[ 76  56  47  38  27  16  16   0   9   8  -1   7  -6   2  -1  -4   6   3
  -1   3   3   6  13   4   3  -5  -7   1 -10  -2  -2 -12  -5  -6   6  -1
  -5   8  -2   2  -3  -6  -6   5  11] -> leka
[-11   7   3   3   5   7  22  27  36  43  47  56  61  79  76  71  70  53
  54  49  23  18  15   9   4   8   0  -6  11  -6  -6   4   7  -1  -3  -1
   6   1   4   0  -6  -2  -5   6 -13] -> bavi
[36 50 65 53  2 70 73 70 51 38 33 26 20 16  6 10  3 -1  4 -1 -7 13  2  0
  4  3 -2  9 -4  7  0  4  2 -1 -5  2  5 -7  1  1  7 -1  2  1  0] -> Kovi
[ 10  14  23  26  39  50  48  64  69  72  68  58  65  38  38  33  23  18
   7  10  -2   8  12   2  -3   0  -2  -5  -6  -5  -2   8   2  -2   4   1
 -12  -2   4   4  12   8  -1   8  -9] -> Ruruv
[ 4 -1  8  5 -4  9  6 -7  4 -1 -2 -6  4 -6 -7 11  2  0 -2 -6  8 -5 -4 -5
 -3  4 -5 -4  1  2  1  4  8  1  6  6 20 35 36 40 51 58 63 77 67] -> dar
[ 5 12  4 15 11 24 34 40 43 54 57 69 65 74 65 59 48 40 33 24 13  5  8  4
  6 -4 11 -7  0 -5  5 -1 -1  5  2  4 -1 -3 -2  0  5 -2  4  6 11] -> pega
[  0   1  -9  -7  -4   2   1  -2 -12   1  -2  -1  -4  -3  -3  -5   6   5
  -1   6  11  12  26  33  42  53  65  67  67  69  68  64  63  42  38  21
  20  10  10   8  -1   3  10   1   5] -> dofol
[ 68  82  57  56  48  40  27  11  12   5   5   6   0  -3  -3  -7  -2   8
   5  -7  -4   0  -3 -11   2   4   1  -1  -7   0   1  -7  -3   1  -4   0
 -11   0   2  -4   7  -5   7  -6   3] -> bom
[ -1  -6  -7  -1   5  -6   8   6  -7   1  -4  -3  -9   7 -11   3  -2   5
  -5   8  17   5  -4  -3  -1   0  -3   0 -10   3  -1  -3  -2   4  -1   5
   1  -1   6  12  15  23  30  34  44] -> dur
[-2 -4 -6  9  1 -5 -1  1  3 -2  2  8  4 -7 -3  3  5 -3 -4 -9  2 -7  0  5
  6 14  9 20 33 43 50 56 71 65 73 64 65 54 35 35 28 21 16 13  3] -> pupiz
q: [-11   7   3   3   5   7  22  27  36  43  47  56  61  79  76  71  70  53
  54  49  23  18  15   9   4   8   0  -6  11  -6  -6   4   7  -1  -3  -1
   6   1   4   0  -6  -2  -5   6 -13] => bavi
q: [ 5 12  4 15 11 24 34 40 43 54 57 69 65 74 65 59 48 40 33 24 13  5  8  4
  6 -4 11 -7  0 -5  5 -1 -1  5  2  4 -1 -3 -2  0  5 -2  4  6 11] => pega
gone dur: [  3  -1  -3   6  -4   0  -7  -3  15  -1  12   5   0  -1  30  -9   3  -4
 -10   5   1  -5  -6  -6   8  23  17   1  -1  -1   5  -7   7   8  -3  44
  -2  -3  -2   6   4   5 -11  -1] => [34]

[-16 -20   7 -23  11   8 -13 -11] : guv
[-8  2 34 -2 -1 23 19  3] : dav
[ 44  16  53  15  31  52  67 -13] : kofus
[ -8  -7 -18  -7  13   8 -12 -15] : peve
[-26 -22 -26 -36  15  17 -26 -26] : nev
[ 61  78 -63  85 -24 -35  56   8] : vamik
[-49 -28   6 -22 -47 -56 -70  -6] : kub
[ -8 -14 -37 -24  10   3 -23 -18] : pamu
[-66 -77  50 -85  24  35 -53 -30] : Nido
again peve:  => [-7]
q: [ 44  16  53  15  31  52  67 -13] => kofus
q: [ -8  -7 -18  -7  13   8 -12 -15] => peve
again nev:  => [-26]
q: [-16 -19   9 -23  10   8 -12 -10] => guv
after: [85] => [-24]
gone kofus: [ 44 -13  53  16  15  31  67] => [52]

[-9 -4 15  3 -3  1 -9  3  5  1  4  4  1 -2 -7  8  1] = vogup
[ 36   6  16   5  83  17  13   6 -16  -4  -4   4  13  -1   0 -10  -9] = baler
[-10  -5   1  10  -7   1  -3   4  10   6   2   2   5  -3  -9  10  -1] = Ses
[-8 -2 -9 -1 -6 -3  0  3  0  3  0  1  2 -2 -4  1  0] = viriv
[-6 -5 -2  3 -4 -1 -4  5  2  2  1  2  5 -3 -5  4 -2] = mun
[-10  -3  22 -10  -8  -5 -17   2  -4  -4   8   4  -9  -2   2   7   5] = Daguz
[-9 -4 15  3 -3  0 -9  3  4  6 -2 -5  8  1  3  0  2] = Mif
[ 0  8  3 -6 -6 -1 -7  1 -6 -1 -3  0 -4 -1 -3  2  7] = bapad
[  4   7   3 -15 -20   2  -8   1 -23 -19 -21   1  -1   0 -25  -7   0] = zule
[  2   2  -7 -14  -7   0  -4   0 -19 -16  -6  -4  -3   1  -4  -5  -6] = femon
q: [  4   7   3 -15 -20   2  -8   1 -23 -19 -21   1  -1   0 -25  -7   0] => zule
q: [ 0  8  3 -6 -6 -1 -7  1 -6 -1 -3  0 -4 -1 -3  2  7] => bapad

